Below are the code and all the weights of a small trained network. Each question names an input and a class and asks about switching units off, where a switched-off unit gives its printed mean instead of its output.

import numpy as np


def w(rows, s, z=0):
    codes = np.array(rows[::2]) - 128.0
    scale = np.full(codes.shape[1], s)
    scale[-1] = z or s
    return codes * scale


def norm(h):
    return h / np.sqrt((h * h).mean(-1, keepdims=True) + 1e-5)


def f(y):
    return np.maximum(y, 0)


def log_softmax(a):
    a = a - a.max(-1, keepdims=True)
    return a - np.log(np.exp(a).sum(-1, keepdims=True))


def net(x, mask):
    res = np.array(x, float).reshape(1, 3) / 4 @ E
    u = 0
    for l in range(4):
        y = f(norm(res) @ A[l][:, :-1].T + A[l][:, -1])
        res = res + np.where(mask[u : u + 5], y, B[l][:, -1]) @ B[l][:, :-1]
        u += 5
    return log_softmax(norm(res)[-1] @ U[:, :-1].T + U[:, -1])


A, B = {}, {}
E = w([
[254,147,77,135,109,69,170],'x0',
[171,215,123,180,111,151,120],'x1',
[86,108,35,186,168,146,112],'x2',
],0.0081)
A[0] = w([
[157,142,203,62,102,104,216,102],'0.n0',
[219,132,53,144,74,36,148,159],'0.n1',
[139,111,2,116,166,117,128,181],'0.n2',
[165,164,129,161,116,117,120,3],'0.n3',
[139,171,133,50,135,74,152,109],'0.n4',
],0.0085,0.0017)
B[0] = w([
[108,130,91,82,72,84,101,207],'0.n0',
[71,96,136,131,144,98,108,253],'0.n1',
[157,102,173,99,196,2,138,220],'0.n2',
[103,99,134,186,87,180,52,160],'0.n3',
[60,107,156,96,135,108,121,171],'0.n4',
],0.0089,0.008)
A[1] = w([
[200,121,168,148,76,76,173,141],'1.n0',
[231,159,127,114,112,234,131,84],'1.n1',
[199,101,135,200,165,119,144,3],'1.n2',
[125,1,117,115,138,42,131,229],'1.n3',
[162,109,73,190,112,54,187,195],'1.n4',
],0.008,0.0017)
B[1] = w([
[52,17,113,28,190,166,136,153],'1.n0',
[205,19,190,140,116,122,103,131],'1.n1',
[126,75,103,100,125,121,173,143],'1.n2',
[112,175,136,73,74,7,86,245],'1.n3',
[1,121,36,40,215,172,86,175],'1.n4',
],0.0071,0.012)
A[2] = w([
[74,137,127,152,102,131,92,52],'2.n0',
[128,182,147,112,155,45,127,6],'2.n1',
[108,90,166,84,198,163,122,101],'2.n2',
[145,51,2,146,174,122,155,162],'2.n3',
[162,136,48,149,170,161,205,56],'2.n4',
],0.007,0.0012)
B[2] = w([
[157,115,80,107,112,156,205,199],'2.n0',
[25,127,166,149,152,198,127,253],'2.n1',
[137,144,112,142,159,127,185,175],'2.n2',
[137,91,59,2,71,95,187,193],'2.n3',
[133,116,77,80,106,104,126,130],'2.n4',
],0.0091,0.0048)
A[3] = w([
[153,97,44,183,204,34,77,208],'3.n0',
[152,179,187,22,79,67,107,210],'3.n1',
[9,128,122,110,189,228,190,117],'3.n2',
[81,99,67,89,151,2,13,252],'3.n3',
[196,115,88,155,89,175,77,155],'3.n4',
],0.0072,0.0027)
B[3] = w([
[78,90,215,53,115,32,244,168],'3.n0',
[53,105,64,168,183,23,213,195],'3.n1',
[234,80,77,172,184,113,77,163],'3.n2',
[61,255,127,140,82,121,154,248],'3.n3',
[157,154,164,49,25,157,182,131],'3.n4',
],0.008,0.018)
U = w([
[198,78,76,177,218,184,64,121],'0',
[171,156,197,98,55,218,131,4],'1',
[8,133,112,84,124,21,164,191],'2',
],0.013,0.0036)

Each question gives the input, the list of numbers given to net, and the class t.
The units are the neurons (one row each of A and B). Each row of codes is followed by its name. A weight is (code - 128) times the scale printed after its matrix; where a second scale follows, it is the last column's (A, B and U).
mask holds one flag per neuron, layer by layer. A switched-off neuron (its flag False) gives its mean, the last column of its row in B, instead of its output. The means were averaged over made-up inputs and are rounded, as every weight is.
A unit's drop is (log p(t) with every unit on - log p(t) with that unit switched off) / (log p(t) with every unit on - log p(t) with every unit switched off).
unit that matters most: the unit with the biggest drop
k most important neurons: the k neurons with the biggest drops, biggest first
top k neurons in layer l: the k neurons of layer l with the biggest drops, biggest first
drop of u: that unit's drop, to one decimal
input [1,8,1], class 1: 2 most important neurons => (0.n3 0.n2)
input [-8,1,4], class 0: unit that matters most => 1.n3
input [-7,0,5], class 0: top 2 neurons in layer 0 => (0.n2 0.n1)
input [-1,4,1], class 1: 4 most important neurons => (0.n2 1.n3 0.n1 3.n4)
input [-8,2,-4], class 0: top 2 neurons in layer 3 => (3.n2 3.n3)
input [-7,5,7], class 0: 2 most important neurons => (1.n3 3.n2)
input [-6,5,-3], class 0: 3 most important neurons => (1.n3 3.n3 3.n2)
input [-7,1,0], class 0: drop of 1.n3 => 0.5
input [-5,5,0], class 0: drop of 1.n3 => 0.4
input [-7,7,7], class 0: drop of 1.n3 => 0.4
input [-7,2,3], class 0: drop of 1.n3 => 0.1
